Here is a tiny trained network, its code and every weight. The questions are about switching its units off for an input and a class, where a switched-off unit gives its printed mean instead of its output.

import numpy as np


def w(rows, s, z=0):
    codes = np.array(rows[::2]) - 128.0
    scale = np.full(codes.shape[1], s)
    scale[-1] = z or s
    return codes * scale


def f(y):
    return np.maximum(y, 0)


def log_softmax(a):
    a = a - a.max(-1, keepdims=True)
    return a - np.log(np.exp(a).sum(-1, keepdims=True))


def net(x, mask):
    res = np.array(x, float).reshape(1, 7) / 4 @ E
    y = f(res @ A[0][:, :-1].T + A[0][:, -1])
    res = res + np.where(mask, y, B[0][:, -1]) @ B[0][:, :-1]
    return log_softmax(res[-1] @ U[:, :-1].T + U[:, -1])


A, B = {}, {}
E = w([
[125,127,128],'x0',
[122,126,128],'x1',
[138,130,127],'x2',
[159,25,116],'x3',
[112,124,129],'x4',
[143,132,127],'x5',
[147,125,252],'x6',
],0.021)
A[0] = w([
[142,45,45,130],'n1',
[151,76,122,148],'n2',
[158,95,74,180],'n3',
[108,201,184,182],'n4',
[106,198,1,254],'n5',
[134,183,168,150],'n6',
[130,178,87,145],'n7',
[147,61,233,56],'n8',
[109,209,133,241],'n9',
[108,172,90,215],'n10',
],0.021,0.009)
B[0] = w([
[45,98,162,216],'n1',
[104,81,167,173],'n2',
[32,44,143,184],'n3',
[94,243,100,191],'n4',
[183,51,79,255],'n5',
[62,204,118,171],'n6',
[160,129,102,172],'n7',
[247,159,208,211],'n8',
[163,196,39,193],'n9',
[168,112,72,181],'n10',
],0.014,0.039)
U = w([
[162,139,26,252],'0',
[104,250,138,18],'1',
[67,89,133,150],'2',
[185,121,220,60],'3',
],0.015,0.0023)

Each question gives the input, the list of numbers given to net, and the class t.
The units are the neurons (one row each of A and B). Each row of codes is followed by its name. A weight is (code - 128) times the scale printed after its matrix; where a second scale follows, it is the last column's (A, B and U).
mask holds one flag per neuron, in row order. A switched-off neuron (its flag False) gives its mean, the last column of its row in B, instead of its output. The means were averaged over made-up inputs and are rounded, as every weight is.
A unit's drop is (log p(t) with every unit on - log p(t) with that unit switched off) / (log p(t) with every unit on - log p(t) with every unit switched off).
The circuit of an input: a set's keep is (log p(t) with only the set's units on - log p(t) with every unit switched off) / (log p(t) with every unit on - log p(t) with every unit switched off). Starting from all 10 units, units are removed one at a time, each time the one whose removal leaves the highest keep (on an exact tie, the one counted first), for as long as the keep stays at least 0.8.
circuit, biggest first: the units of the circuit, biggest drop first
top k neurons: the k neurons with the biggest drops, biggest first
drop of u: that unit's drop, to one decimal
input [-4,5,-8,1,4,-5,4], class 3: circuit, biggest first : [n8]
input [-6,6,-6,0,7,7,7], class 1: top 3 neurons : [n4; n5; n6]
input [-4,8,-1,1,-8,8,-2], class 2: circuit, biggest first : [n9; n8]
input [0,5,-7,1,7,6,1], class 3: top 3 neurons : [n4; n9; n6]
input [-6,-3,-5,1,-2,1,-2], class 2: top 2 neurons : [n9; n8]
input [6,-1,-7,2,0,7,-8], class 2: top 2 neurons : [n1; n3]
input [-3,-8,-2,-4,8,2,1], class 1: top 2 neurons : [n5; n4]
input [-7,-2,0,1,-6,-1,-1], class 2: top 2 neurons : [n8; n9]
input [-1,-3,8,1,2,5,4], class 3: drop of n8 : 0.7
input [1,2,6,3,-3,-1,1], class 3: drop of n2 : 0.0
input [-8,6,1,-1,5,-3,8], class 1: drop of n4 : 0.2
